Here is a tiny trained network, its code and every weight. The questions are about switching its units off for an input and a target symbol, where a switched-off unit gives its printed mean instead of its output.

import numpy as np


def w(rows, s, z=0):
    codes = np.array(rows[::2]) - 128.0
    scale = np.full(codes.shape[1], s)
    scale[-1] = z or s
    return codes * scale


def norm(h):
    return h / np.sqrt((h * h).mean(-1, keepdims=True) + 1e-5)


def softmax(a):
    e = np.exp(a - a.max(-1, keepdims=True))
    return e / e.sum(-1, keepdims=True)


def log_softmax(a):
    a = a - a.max(-1, keepdims=True)
    return a - np.log(np.exp(a).sum(-1, keepdims=True))


def net(x, mask):
    ids = ['ΔΘΠΩαεζλμστψ'.index(c) for c in x.split()]
    T = len(ids)
    res = E[ids] + P[:T]
    u = 0
    for l in range(2):
        r = norm(res)
        for j in range(3):
            rows = slice(2 * j, 2 * j + 2)
            q, k, v = (r @ M[l][rows].T for M in (Q, K, V))
            z = softmax(np.where(np.tri(T) > 0, q @ k.T / 2**0.5, -1e9)) @ v
            o = O[l][rows]
            res = res + np.where(mask[u + j], z, o[:, -1]) @ o[:, :-1]
        u += 3
    return log_softmax(norm(res)[-1] @ U[:, :-1].T + U[:, -1])


Q, K, V, O = {}, {}, {}, {}
E = w([
[20,140,166],'Δ',
[136,184,130],'Θ',
[139,65,213],'Π',
[52,176,161],'Ω',
[32,179,144],'α',
[145,46,224],'ε',
[114,124,162],'ζ',
[76,51,253],'λ',
[198,194,215],'μ',
[147,45,228],'σ',
[57,142,148],'τ',
[157,45,232],'ψ',
],0.0045)
P = w([
[130,139,105],'0',
[132,167,143],'1',
[108,139,253],'2',
[135,82,101],'3',
[81,160,229],'4',
[156,145,108],'5',
[91,131,214],'6',
[161,91,101],'7',
[95,142,212],'8',
[160,105,109],'9',
[93,141,205],'10',
[167,129,90],'11',
],0.016)
Q[0] = w([
[83,104,118],'0.h0',
[51,123,123],'0.h0',
[140,161,148],'0.h1',
[129,163,71],'0.h1',
[54,159,57],'0.h2',
[254,128,45],'0.h2',
],0.0087)
K[0] = w([
[124,250,149],'0.h0',
[60,149,178],'0.h0',
[107,119,42],'0.h1',
[111,92,132],'0.h1',
[62,54,107],'0.h2',
[166,95,117],'0.h2',
],0.012)
V[0] = w([
[133,59,38],'0.h0',
[60,73,193],'0.h0',
[78,59,67],'0.h1',
[166,81,3],'0.h1',
[66,91,114],'0.h2',
[141,96,113],'0.h2',
],0.011)
O[0] = w([
[138,86,125,50],'0.h0',
[233,92,137,150],'0.h0',
[129,2,148,29],'0.h1',
[86,72,179,1],'0.h1',
[160,135,77,67],'0.h2',
[125,113,103,98],'0.h2',
],0.0095,0.0068)
Q[1] = w([
[92,165,241],'1.h0',
[202,133,92],'1.h0',
[179,112,8],'1.h1',
[161,53,81],'1.h1',
[74,193,133],'1.h2',
[122,178,195],'1.h2',
],0.014)
K[1] = w([
[70,81,98],'1.h0',
[184,181,66],'1.h0',
[134,251,137],'1.h1',
[121,159,53],'1.h1',
[115,108,188],'1.h2',
[138,63,147],'1.h2',
],0.019)
V[1] = w([
[55,165,6],'1.h0',
[91,92,133],'1.h0',
[101,71,68],'1.h1',
[232,131,110],'1.h1',
[71,107,168],'1.h2',
[185,97,143],'1.h2',
],0.017)
O[1] = w([
[150,4,48,209],'1.h0',
[50,120,139,70],'1.h0',
[203,105,180,1],'1.h1',
[170,123,88,131],'1.h1',
[115,203,177,117],'1.h2',
[80,121,123,110],'1.h2',
],0.015,0.0084)
U = w([
[183,43,141,183],'Δ',
[4,72,114,149],'Θ',
[106,133,150,143],'Π',
[77,56,110,85],'Ω',
[76,19,108,98],'α',
[130,157,149,134],'ε',
[75,101,151,167],'ζ',
[248,168,113,41],'λ',
[23,205,61,48],'μ',
[136,164,146,115],'σ',
[104,71,166,254],'τ',
[120,172,136,66],'ψ',
],0.019,0.0069)

Each question gives the input, a string of symbols that net reads in full, and the target symbol t.
The units are the heads (2 rows each of Q, K, V and O). Each row of codes is followed by its name. A weight is (code - 128) times the scale printed after its matrix; where a second scale follows, it is the last column's (O and U).
mask holds one flag per head, layer by layer. A switched-off head (its flag False) gives its mean, the last column of its rows in O, instead of its output. The means were averaged over made-up inputs and are rounded, as every weight is.
A unit's drop is (log p(t) with every unit on - log p(t) with that unit switched off) / (log p(t) with every unit on - log p(t) with every unit switched off).
The circuit of an input: a set's keep is (log p(t) with only the set's units on - log p(t) with every unit switched off) / (log p(t) with every unit on - log p(t) with every unit switched off). Starting from all 6 units, units are removed one at a time, each time the one whose removal leaves the highest keep (on an exact tie, the one counted first), for as long as the keep stays at least 0.8.
circuit, biggest first: the units of the circuit, biggest drop first
unit that matters most: the unit with the biggest drop
which heads matter: for each layer, one digit per head in row order, 1 if its drop is at least 0.15 and else 0, layers parted by /
input Θ τ Δ λ σ ε Δ, target Θ: which heads matter : 110 / 110
input μ μ ε ε, target μ: circuit, biggest first : 0.h0; 1.h2
input λ μ ε λ μ μ μ μ μ, target λ: which heads matter : 110 / 010
input λ λ τ μ Δ, target λ: unit that matters most : 1.h1
input Δ λ ε λ μ ψ μ μ Ω, target Δ: which heads matter : 011 / 010
input λ Θ Δ μ Δ μ α μ ε, target λ: circuit, biggest first : 1.h1; 0.h1
input ψ α Ω Θ λ μ ζ Θ, target μ: which heads matter : 111 / 110
input λ μ Π, target λ: which heads matter : 010 / 010
input μ μ α σ, target μ: circuit, biggest first : 1.h1; 0.h0
input α σ α λ μ μ α Δ μ μ Δ, target α: circuit, biggest first : 0.h1; 1.h0
input Θ Θ λ μ μ μ Δ, target Θ: circuit, biggest first : 0.h0; 1.h0; 0.h1
input Δ σ μ Θ Δ, target Δ: circuit, biggest first : 0.h1; 1.h1; 0.h2
input λ μ λ λ μ μ μ μ Ω, target λ: circuit, biggest first : 0.h1; 1.h1
input λ λ λ σ, target λ: circuit, biggest first : 1.h0
input σ μ μ σ, target μ: circuit, biggest first : 1.h1; 0.h1
input τ Π μ Θ μ μ Θ τ λ, target τ: circuit, biggest first : 0.h1; 1.h1
input λ Δ μ Δ σ μ, target Δ: which heads matter : 110 / 001
input λ α λ, target λ: circuit, biggest first : 0.h1; 1.h1
input ψ λ ε μ ζ μ μ λ, target μ: which heads matter : 010 / 110
input Ω Θ μ α μ σ λ μ ε μ, target μ: which heads matter : 100 / 011
input α μ μ λ σ, target α: circuit, biggest first : 1.h0; 0.h1
input λ λ α Ω τ, target λ: circuit, biggest first : 1.h1; 0.h1
input α τ ε α Ω, target Θ: which heads matter : 010 / 110
input λ μ τ Θ ψ, target λ: which heads matter : 110 / 110
input Θ λ μ μ Ω λ Θ λ, target λ: unit that matters most : 1.h0
